Below are the code and all the weights of a small trained network. Each question names an input and a class and asks about switching units off, where a switched-off unit gives its printed mean instead of its output.

import numpy as np


def w(rows, s, z=0):
    codes = np.array(rows[::2]) - 128.0
    scale = np.full(codes.shape[1], s)
    scale[-1] = z or s
    return codes * scale


def norm(h):
    return h / np.sqrt((h * h).mean(-1, keepdims=True) + 1e-5)


def f(y):
    return np.maximum(y, 0)


def log_softmax(a):
    a = a - a.max(-1, keepdims=True)
    return a - np.log(np.exp(a).sum(-1, keepdims=True))


def net(x, mask):
    res = np.array(x, float).reshape(1, 5) / 4 @ E
    u = 0
    for l in range(2):
        y = f(norm(res) @ A[l][:, :-1].T + A[l][:, -1])
        res = res + np.where(mask[u : u + 11], y, B[l][:, -1]) @ B[l][:, :-1]
        u += 11
    return log_softmax(norm(res)[-1] @ U[:, :-1].T + U[:, -1])


A, B = {}, {}
E = w([
[99,163,229,219,121,131],'x0',
[116,18,184,91,57,96],'x1',
[79,164,120,111,116,64],'x2',
[205,145,123,151,92,75],'x3',
[156,111,201,81,249,78],'x4',
],0.0015)
A[0] = w([
[45,122,136,87,148,197,13],'0.n0',
[238,142,121,162,118,106,92],'0.n1',
[161,130,176,94,220,117,64],'0.n2',
[184,101,135,130,135,120,218],'0.n3',
[149,104,71,68,131,121,2],'0.n4',
[49,177,115,105,110,51,51],'0.n5',
[206,76,140,156,147,221,17],'0.n6',
[84,100,157,88,194,238,115],'0.n7',
[74,183,131,80,109,53,49],'0.n8',
[137,179,96,157,170,146,4],'0.n9',
[253,138,134,150,94,73,28],'0.n10',
],0.0044,0.0037)
B[0] = w([
[35,161,86,167,87,28,148],'0.n0',
[63,124,113,129,129,104,173],'0.n1',
[151,159,162,90,155,91,193],'0.n2',
[103,136,129,95,150,123,254],'0.n3',
[123,123,45,43,173,189,139],'0.n4',
[190,65,88,180,154,117,158],'0.n5',
[240,2,82,250,197,128,149],'0.n6',
[105,138,95,149,114,62,231],'0.n7',
[187,64,86,190,193,130,152],'0.n8',
[175,223,75,109,175,140,136],'0.n9',
[46,145,79,165,112,60,157],'0.n10',
],0.0077,0.0026)
A[1] = w([
[125,180,224,214,132,149,34],'1.n0',
[119,149,90,121,37,116,121],'1.n1',
[123,159,115,120,50,179,38],'1.n2',
[207,82,111,180,139,112,115],'1.n3',
[97,127,38,175,89,193,143],'1.n4',
[139,133,93,163,40,200,26],'1.n5',
[111,3,177,54,83,80,82],'1.n6',
[94,158,213,208,153,82,136],'1.n7',
[159,174,63,69,163,148,84],'1.n8',
[104,84,99,186,168,186,3],'1.n9',
[127,227,73,137,199,111,104],'1.n10',
],0.0048,0.0033)
B[1] = w([
[120,61,24,56,59,210,160],'1.n0',
[108,124,141,104,207,122,196],'1.n1',
[133,190,183,47,175,96,139],'1.n2',
[150,50,146,143,199,159,180],'1.n3',
[149,134,173,98,188,67,244],'1.n4',
[213,155,191,68,215,58,153],'1.n5',
[167,214,143,253,97,200,208],'1.n6',
[135,86,45,58,111,158,254],'1.n7',
[107,88,125,111,34,197,182],'1.n8',
[163,36,148,115,172,99,138],'1.n9',
[137,97,204,203,59,163,246],'1.n10',
],0.0053,0.0031)
U = w([
[239,19,83,229,216,106,107],'0',
[172,232,244,25,212,40,99],'1',
[18,183,36,209,89,25,167],'2',
[194,234,205,234,28,242,232],'3',
[134,66,19,10,52,217,92],'4',
[133,113,144,149,121,107,3],'5',
],0.011,0.0021)

Each question gives the input, the list of numbers given to net, and the class t.
The units are the neurons (one row each of A and B). Each row of codes is followed by its name. A weight is (code - 128) times the scale printed after its matrix; where a second scale follows, it is the last column's (A, B and U).
mask holds one flag per neuron, layer by layer. A switched-off neuron (its flag False) gives its mean, the last column of its row in B, instead of its output. The means were averaged over made-up inputs and are rounded, as every weight is.
A unit's drop is (log p(t) with every unit on - log p(t) with that unit switched off) / (log p(t) with every unit on - log p(t) with every unit switched off).
The circuit of an input: a set's keep is (log p(t) with only the set's units on - log p(t) with every unit switched off) / (log p(t) with every unit on - log p(t) with every unit switched off). Starting from the 12 units with the biggest drops (on a tie, the unit counted first), units are removed one at a time, each time the one whose removal leaves the highest keep (on an exact tie, the one counted first), for as long as the keep stays at least 0.8.
units of the circuit, in order: the units of the circuit, biggest drop first
most important unit: the unit with the biggest drop
k most important neurons: the k neurons with the biggest drops, biggest first
drop when u is switched off: that unit's drop, to one decimal
input [-8,3,4,-2,7], class 4: 4 most important neurons => 0.n4; 1.n8; 1.n4; 1.n5
input [-3,2,-6,-4,-6], class 0: units of the circuit, in order => 0.n6
input [-8,5,8,-4,4], class 0: 2 most important neurons => 0.n8; 0.n5
input [8,4,7,7,-1], class 4: units of the circuit, in order => 1.n7; 0.n7
input [6,3,3,-1,-5], class 4: 3 most important neurons => 1.n0; 1.n7; 0.n4
input [-2,-5,1,-5,0], class 2: 3 most important neurons => 0.n7; 0.n0; 1.n6
input [-4,7,-6,8,8], class 1: 3 most important neurons => 0.n3; 0.n2; 1.n10
input [-8,-3,-1,7,6], class 4: units of the circuit, in order => 1.n8; 0.n4
input [-3,-3,7,-7,-1], class 0: 2 most important neurons => 0.n5; 0.n8
input [-3,-8,-8,-3,-7], class 0: 2 most important neurons => 0.n6; 1.n4
input [5,6,-1,5,-4], class 3: 3 most important neurons => 1.n6; 0.n7; 0.n0
input [-4,-7,5,-5,-6], class 3: 2 most important neurons => 1.n10; 1.n8
input [-6,-8,5,-2,6], class 3: 4 most important neurons => 1.n10; 1.n8; 1.n4; 1.n7
input [4,0,-4,8,-7], class 2: most important unit => 0.n10
input [7,6,-1,1,-2], class 4: 3 most important neurons => 1.n0; 1.n7; 1.n10
input [-5,7,3,7,4], class 2: 2 most important neurons => 0.n10; 1.n10
input [-1,5,-2,8,7], class 2: units of the circuit, in order => 0.n10; 0.n1
input [-2,-7,-6,8,-3], class 2: drop when 0.n1 is switched off => 1.1
input [2,7,2,7,-7], class 1: drop when 1.n1 is switched off => 0.4
input [7,-4,-6,-2,-1], class 4: units of the circuit, in order => 1.n0
input [-1,3,2,8,6], class 2: drop when 0.n10 is switched off => 1.0
